Z_962: [-60.6  30.8  49.9 -28.2  39.4  87.8 -53.7 -24.7  89.6 -22.9 -71.2  57.6
 -17.1  32.7  45.6  33.9  58.9  23.4 -18.6 -79.5 -72.3]
Z_562: [ 51.5 -79.3 -79.8 -15.6  65.9  44.9  77.3  80.5  76.5   0.5 -17.0  33.9
  52.1  61.6  85.4  22.4  56.8  -1.6  70.7 -15.6  86.0]
Z_369: [-61.2  -4.2 -38.0  58.5   0.4 -89.9  16.6 -76.4  63.1  65.2  13.5  33.9
  52.1  61.6  85.4  22.4  56.8  -1.6  70.7  48.2  86.0]
Z_799: [ 51.5 -79.3 -79.8 -15.6  65.9  44.9  77.3  80.5  76.6   0.5 -17.0 -90.4
  -5.0 -66.7 -34.7  53.0  25.8 -16.1  13.9  74.4 -46.1]
Z_17: [ 58.8 -73.2 -38.0 -89.3  84.8 -89.8  16.6 -76.4  64.4 -89.5  72.1 -75.6
  -5.0 -66.7 -34.6  13.7  86.9 -63.1  24.5  56.6  32.9]
tail: [ -5.0 -66.7 -34.6]  [ 13.7  86.9 -63.1  24.5  56.6  32.9]
len: [ 51.5 -79.3 -79.8]  3
len: [-61.2  -4.2 -38.0  58.5   0.4 -89.9  16.6 -76.4  63.1  65.2  13.5  33.9
  52.1  61.6  85.4  22.4  56.8  -1.6  70.7  48.2  86.0]  21
tail: [80.5 76.5  0.5]  [-17.0  33.9  52.1  61.6  85.4  22.4  56.8  -1.6  70.7 -15.6  86.0]
tail: [-89.9  16.6 -76.4]  [63.1 65.2 13.5 33.9 52.1 61.6 85.4 22.4 56.8 -1.6 70.7 48.2 86.0]
len: [-61.2  -4.2 -38.0  58.5   0.4 -89.9  16.6 -76.4  63.1  65.2  13.5  33.9
  52.1  61.6  85.4  22.4  56.8  -1.6  70.7]  19

Z_531: [  5.1 -35.2  77.0  78.8 -37.2 -92.5 -41.3]
Z_918: [ 79.9 -41.4 -86.6  24.6 -44.2  82.8 -58.0]
Z_872: [ 67.1  41.0 -46.0  35.6  40.7 -60.5  43.3]
Z_925: [ 53.9  49.0 -46.0  35.5  57.3 -11.5  57.1]
Z_81: [ 67.1  41.0 -46.0  35.6 -42.6 -60.5  43.3]
Z_47: [ 79.6 -40.2 -26.2  53.7 -38.1 -75.3 -38.9]
Z_231: [ 62.9 -36.8  66.0 -94.1 -38.3 -78.3 -46.3]
Z_828: [-75.8  46.5  -4.0  68.2  56.9   1.4  48.1]
len: [  5.1 -35.2  77.0]  3
tail: [-40.2 -26.2]  [ 53.7 -38.1 -75.3 -38.9]
len: [ 53.9  49.0 -46.0  35.5  57.3 -11.5  57.1]  7
tail: [ 79.9 -41.4]  [-86.6  24.6 -44.2  82.8 -58.0]
tail: [-46.0  35.6  40.7 -60.5]  [43.3]

Z_551: [ 27.1 -21.4 -39.6   5.9 -44.8 -21.0 -21.6  -5.4  51.5 -36.0  13.0   7.6
  17.9]
Z_607: [-22.3   7.5  23.0   5.8 -44.8 -21.0  -3.0  -5.4 -46.0  40.6 -22.2 -10.5
 -11.6]
Z_612: [ 27.1 -21.4 -39.6  24.7 -44.8 -21.0 -21.6  -5.4  51.5 -36.0  13.0   7.6
  17.9]
Z_228: [ 29.9 -19.7 -38.8  10.8 -54.9 -40.1  -7.7   1.6  51.5 -36.0  13.0   7.7
  19.2]
Z_73: [ 27.1 -21.4 -39.6   5.9 -44.8 -21.0  -3.0  -5.4   8.0 -11.7   9.7  10.3
  -3.1]
Z_326: [ 27.1 -21.4 -39.6   5.9 -44.8 -21.0  -3.0  -5.4  51.5 -36.0  13.0   7.6
  17.9]
len: [ 27.1 -21.4 -39.6   5.9 -44.8 -21.0  -3.0  -5.4   8.0 -11.7   9.7  10.3]  12
tail: [-21.0  -3.0  -5.4 -46.0]  [ 40.6 -22.2 -10.5 -11.6]
tail: [ 29.9 -19.7 -38.8  10.8]  [-54.9 -40.1  -7.7   1.6  51.5 -36.0  13.0   7.7  19.2]
len: [ 27.1 -21.4 -39.6   5.9]  4
len: [ 27.1 -21.4 -39.6   5.9 -44.8 -21.0  -3.0  -5.4  51.5 -36.0  13.0   7.6]  12

Z_155: [ 0.8 37.8  9.4 24.5  5.7  1.2]
Z_781: [-26.1   3.5 -12.5  24.5   5.7   1.1]
Z_638: [ 72.7  11.2 -12.5  -9.4 -45.2   6.9]
Z_567: [-26.1   3.5   9.4  24.5   5.7   1.1]
tail: [ 3.5  9.4 24.5]  [5.7 1.1]
len: [-26.1   3.5   9.4  24.5   5.7   1.1]  6
tail: [ -9.4 -45.2]  [6.9]
len: [ 72.7  11.2 -12.5]  3
tail: [-26.1   3.5 -12.5  24.5]  [5.7 1.1]
tail: [ 11.2 -12.5  -9.4]  [-45.2   6.9]
tail: [ 11.2 -12.5  -9.4 -45.2]  [6.9]

Z_416: [ 66.8 -78.8  72.2 -40.4  34.3 -39.8  48.7 -21.0  22.5  -3.5  -3.5]
Z_376: [ 39.1 -30.8  13.3 -49.6  19.7 -28.9  -0.9 -21.0  17.0 -35.6  38.9]
Z_428: [  6.2 -13.0  -7.5 -11.4  23.7 -28.9  25.8 -21.0  -5.4  29.3   1.8]
Z_321: [ 39.1 -30.8  13.3 -49.6  19.7 -28.9  -0.9 -21.0  17.0 -35.6   1.8]
Z_138: [ 10.2   6.6  12.8  -9.1  19.7 -37.6  25.8 -56.2  53.2 -10.6  31.3]
Z_136: [ 39.1 -30.8  13.3 -49.6  19.7 -28.9  25.8 -21.0  17.0 -35.6  38.9]
Z_290: [ 24.0 -13.0  -6.1 -11.4   1.1 -23.9  25.8 -17.7  11.1 -57.7  45.7]
len: [ 39.1 -30.8  13.3 -49.6  19.7 -28.9  25.8 -21.0  17.0]  9
len: [ 39.1 -30.8  13.3 -49.6  19.7 -28.9  -0.9 -21.0  17.0 -35.6   1.8]  11
len: [ 39.1 -30.8  13.3]  3
len: [  6.2 -13.0  -7.5 -11.4  23.7 -28.9  25.8 -21.0  -5.4  29.3   1.8]  11

